Q:
-0.07  -0.03  -0.01  -0.02  -0.13
 0.13  -0.11  -0.05  -0.02  -0.04
A: -0.11

Q:
  32.7    48.2   151.7    84.2    31.1   192.6
 -84.9   -43.8   -71.5   138.7  -136.9    -6.2
-107.9   -64.8  -171.1   188.9  -157.3   -26.4
A: -43.8

Q:
-0.09   0.13  -0.04   0.17  -0.06  -0.17
-0.11   0.10   0.03   0.15  -0.04  -0.17
A: 0.10

Q:
-13.478   -8.346    5.375   22.774   -4.571    7.280
 -8.860   -1.294    1.353   15.069   -4.567   -9.963
  3.751   -8.132   -8.353    7.398    3.664   -9.100
A: -1.294

Q:
 15.77   11.33  -18.69   10.33
 -5.06   -1.69   -2.09   -4.19
 14.23   15.31   -7.70   15.98
A: -1.69

Q:
-0.13   0.21  -0.03   0.04
-0.11   0.01  -0.21  -0.14
-0.03  -0.15   0.04  -0.13
A: 0.01
---
35.0, -2.8, -13.5, -51.1, 16.9 → 16.9, 35.0

32.7, -15.5, 36.1, -50.1, -33.9, -17.4, -47.9 → -47.9, 32.7

42.4, -39.8, -19.3, -37.3, 52.2, 6.6, -23.7 → -23.7, 42.4

12.1, -4.6, 2.5, -7.1, 2.5
9.4, 21.8, -3.3, 1.8, 41.7
→ 2.5, 9.4

-11.7, -29.7, 20.1, 18.4, -52.0, -4.8, 15.7 → 15.7, -11.7

0.3, 55.9, -24.1, -12.4, 17.8 → 17.8, 0.3

-53.9, -39.9, 9.8, -9.9 → -9.9, -53.9

-25.9, 29.1, 57.7, -0.8, 37.8, 23.4 → 23.4, -25.9

49.1, 2.0, 38.5, -28.8, 52.8, -48.6, -27.2 → -27.2, 49.1
---
 33  -13   -8  -30   -6  -22   -9 -> -30

145  165   77  117  202  102
135  165   73  110  187  107
131   45  133  114  124   98
-> 133

359  865  134  946  715 -> 865

2660  1358  7818  7529  1290 -> 1358

7693  2763  8423  6762  5884  4483  8176 -> 6762

4  4  1  1  3  7 -> 1

52  23  72  91  85  77 -> 72

5791  5465  1988  8194  5447  5010
4634  4572  2664  8329  5451  5490
-> 2664

 33  -32   -2   18  -13 -> -32

7  6  6  1  5 -> 6
---
(370, 700, 723, 358, 187, 765) ⇒ 370
(5947, 9404, 3813, 3328, 3097) ⇒ 5947
(8, 2, 9, 4, 4, 2) ⇒ 8
(27, 23, -23, -23, -35, 14, 49) ⇒ 27
(3772, 5992, 3158, 8257, 3717, 5931, 2504) ⇒ 3772
(21, 97, 89, 85) ⇒ 21
(954, 224, 796, 733, 912, 199) ⇒ 954
(194, 54, 109, 23, 11) ⇒ 194
(57, 3, 67, 81) ⇒ 57
---
[3, 1, 6, 4, 5, 7, 4] yields 4, 7
[[24, 8, 29, -48, 43], [12, 17, 27, -13, 34], [-3, 29, 32, -7, 34]] yields 27, 43
[8715, 7384, 7784, 2314, 2573, 3461, 6073] yields 2314, 8715
[3903, 4320, 7305, 1691, 7504, 8252, 7166] yields 1691, 8252
[6402, 3662, 1614, 8240, 6857, 7774, 3318] yields 8240, 8240
[[692, -93, 139, 726, 485], [-731, -671, -764, -660, -876], [549, 125, 343, 516, 328]] yields -764, 726
[[6304, 4851, 7250, 4814, 5101, 6420, 3054], [5052, 6283, 4585, 6081, 5131, 4977, 7875], [6703, 4303, 7912, 4772, 4632, 6589, 3978]] yields 6081, 7912
[96, 613, 570, 395, 750] yields 570, 750
---
[[  7.2  39.7  21.6 -25.5   3.8  -3.2   8.2]
 [  0.7  17.0 -43.5 -12.1 -17.5   8.2   9.7]] gives 3.8

[[ 32.0 -14.5  54.5  16.3]
 [ 29.9 -19.3  58.6  19.4]] gives -14.5

[[ -0.6  -1.3  13.7 -12.7  -2.7  10.4 -44.7]
 [ -1.7   3.1  19.7  -6.8  10.7  11.7 -34.2]] gives -2.7

[[ -5.0  40.4  42.1 -37.4   7.3]
 [ -5.3  40.2  42.2 -36.5   7.1]] gives 42.1

[[  3.8  14.1  27.7 -47.6]
 [  9.6 -13.3 -31.4  17.8]] gives 14.1

[[ 10.4   4.4  -8.1   0.5  12.2   1.4]
 [ 54.9  13.7 -13.6  -8.7  37.6   8.6]] gives 0.5

[[  3.4  15.3 -12.3 -33.1 -25.9]
 [  7.5  -5.1  20.1  11.5 -50.5]] gives -12.3

[[  5.0 -11.7  25.0  -6.4  22.9  -1.8  -1.0]
 [-10.1  15.9  -8.9  48.8  10.1  -1.4  -3.6]] gives 22.9
---
-29.3,-32.3,13.5,-18.7,-17.9,-49.0
-28.1,-19.0,32.6,-21.1,-7.9,-19.4
-35.7,47.4,-23.7,-43.8,-41.9,44.4
result: 47.4

0.0,18.8,51.2,-21.1,32.1 result: 18.8

18.8,2.5,-0.5,20.0,33.3,-26.4,-20.7
-2.7,3.5,4.1,-27.4,-52.6,-43.8,-14.3
result: 3.5

35.6,18.0,53.0,24.3,3.9 result: 18.0

-9.7,-46.2,-19.4,-27.8,11.0 result: -46.2

-7.1,-57.6,6.4,-54.7 result: -57.6

-38.2,-0.3,26.6,-34.1,23.3
17.2,25.4,-43.4,14.0,3.0
-29.7,-4.1,-8.2,13.5,19.5
result: -4.1

-26.6,44.6,7.0,-4.9
-35.2,23.3,-28.7,-2.5
27.2,-13.7,6.6,58.4
result: -13.7

0.4,-56.7,53.9,-6.7,-2.9,-13.1 result: -56.7
---
[[ -2.8 -34.3   3.2  49.6  19.1   0.1]
 [ 22.8  22.7  50.8  30.8 -55.2  43.5]
 [-51.5 -15.5 -51.8  33.6  58.1 -31.2]] => 50.8

[[ 40.1 -53.8  45.2  45.1 -26.7 -47.9]
 [ 20.7 -42.9  32.0  20.7 -38.6 -27.6]] => 32.0

[[  7.2 -19.8 -21.2  10.1  24.4   9.2   3.3]
 [ 45.6  -3.8  -4.2 -32.6 -46.4 -12.7  -6.8]] => -4.2

[[-43.2  10.3  14.2   3.1 -27.0]
 [-49.6 -35.7  -5.4  52.7  16.4]] => -5.4

[[  6.0   0.4 -35.2   4.8]
 [ 14.2  14.3  23.1 -51.1]
 [ 40.2  14.3  33.0  -3.8]] => 23.1

[[-46.6 -20.4  21.1 -12.2 -12.2  29.9 -27.8]
 [-16.6  47.0 -52.1  -7.0 -23.2  17.3 -16.3]] => -52.1

[[ -2.2  -3.7   6.0   2.6   0.2  -6.1  -9.7]
 [-39.4  35.2  35.2  30.7 -49.5  39.9 -30.6]
 [ 18.6 -53.3 -51.2 -42.9  52.0 -46.0  10.7]] => 35.2

[[ 18.8 -38.9 -25.8   8.1 -18.7  30.7  28.0]
 [ 42.5  10.7 -29.2 -27.4  17.4  -2.4  21.2]] => -29.2

[[ 20.5  42.0  12.0  -2.7 -57.9 -50.9]
 [ 21.4   1.6  45.1  29.2 -17.6 -23.2]
 [ -2.2 -16.4  33.1  18.7 -35.7 -31.8]] => 45.1

[[ -3.0  16.3 -50.9  14.6  12.6]
 [ 14.3 -16.1  -2.3  -3.6  -1.3]
 [-30.7 -23.9  47.3 -31.3 -34.9]] => -2.3
---
4  7  7  6  1  5
5  2  2  2  8  4
5  1  1  1  8  3
-> 4

-17  -18  -22  -12   -9  -13  -12
-28   18  -18  -10  -37    0  -16
-33  -40  -14   -6  -17   27  -14
-> -17

 189  -524   828    65  -342
 194  -308   554   106  -225
-130   -43   158  -133   155
-> 189

 294  -171   936   110   940   567   463
 145   127    57    49   382   275  -177
 186   758  -417   278  -558   278  -161
-> 294

9066  3652  5114  7050
7276  4673  1922  6011
4429  9016  8835  7463
-> 9066

 18   -9   22   33  -13    0
 11  -12  -21  -12  -12  -16
 20   -6  -34  -31  -14   -7
-> 18
---
[[-11.57 -19.21 -22.61  17.10]
 [ -1.78  -3.38   3.09  -0.31]
 [ 11.17 -20.28  -4.32  -5.56]]
-19.21

[-0.149 -0.163  0.164 -0.174 -0.037 -0.062 -0.153]
-0.163

[[  5.239   7.612   3.230 -14.455   1.241  19.602   3.145]
 [  5.929   5.544  -1.100   1.385  -5.936   9.954   9.420]]
7.612

[-1.252 -1.209 -0.992  1.112  0.000]
-1.209

[-0.87  1.47  0.39 -0.84  1.20 -1.47]
1.47

[[-1.71  0.15  0.36 -0.91  0.04 -0.31]
 [-1.28 -0.36  0.08 -1.58 -0.90 -0.02]
 [-0.27  1.26  0.78 -1.41 -1.34  1.64]]
0.15

[-12.224   6.702   6.475  13.338   9.386]
6.702
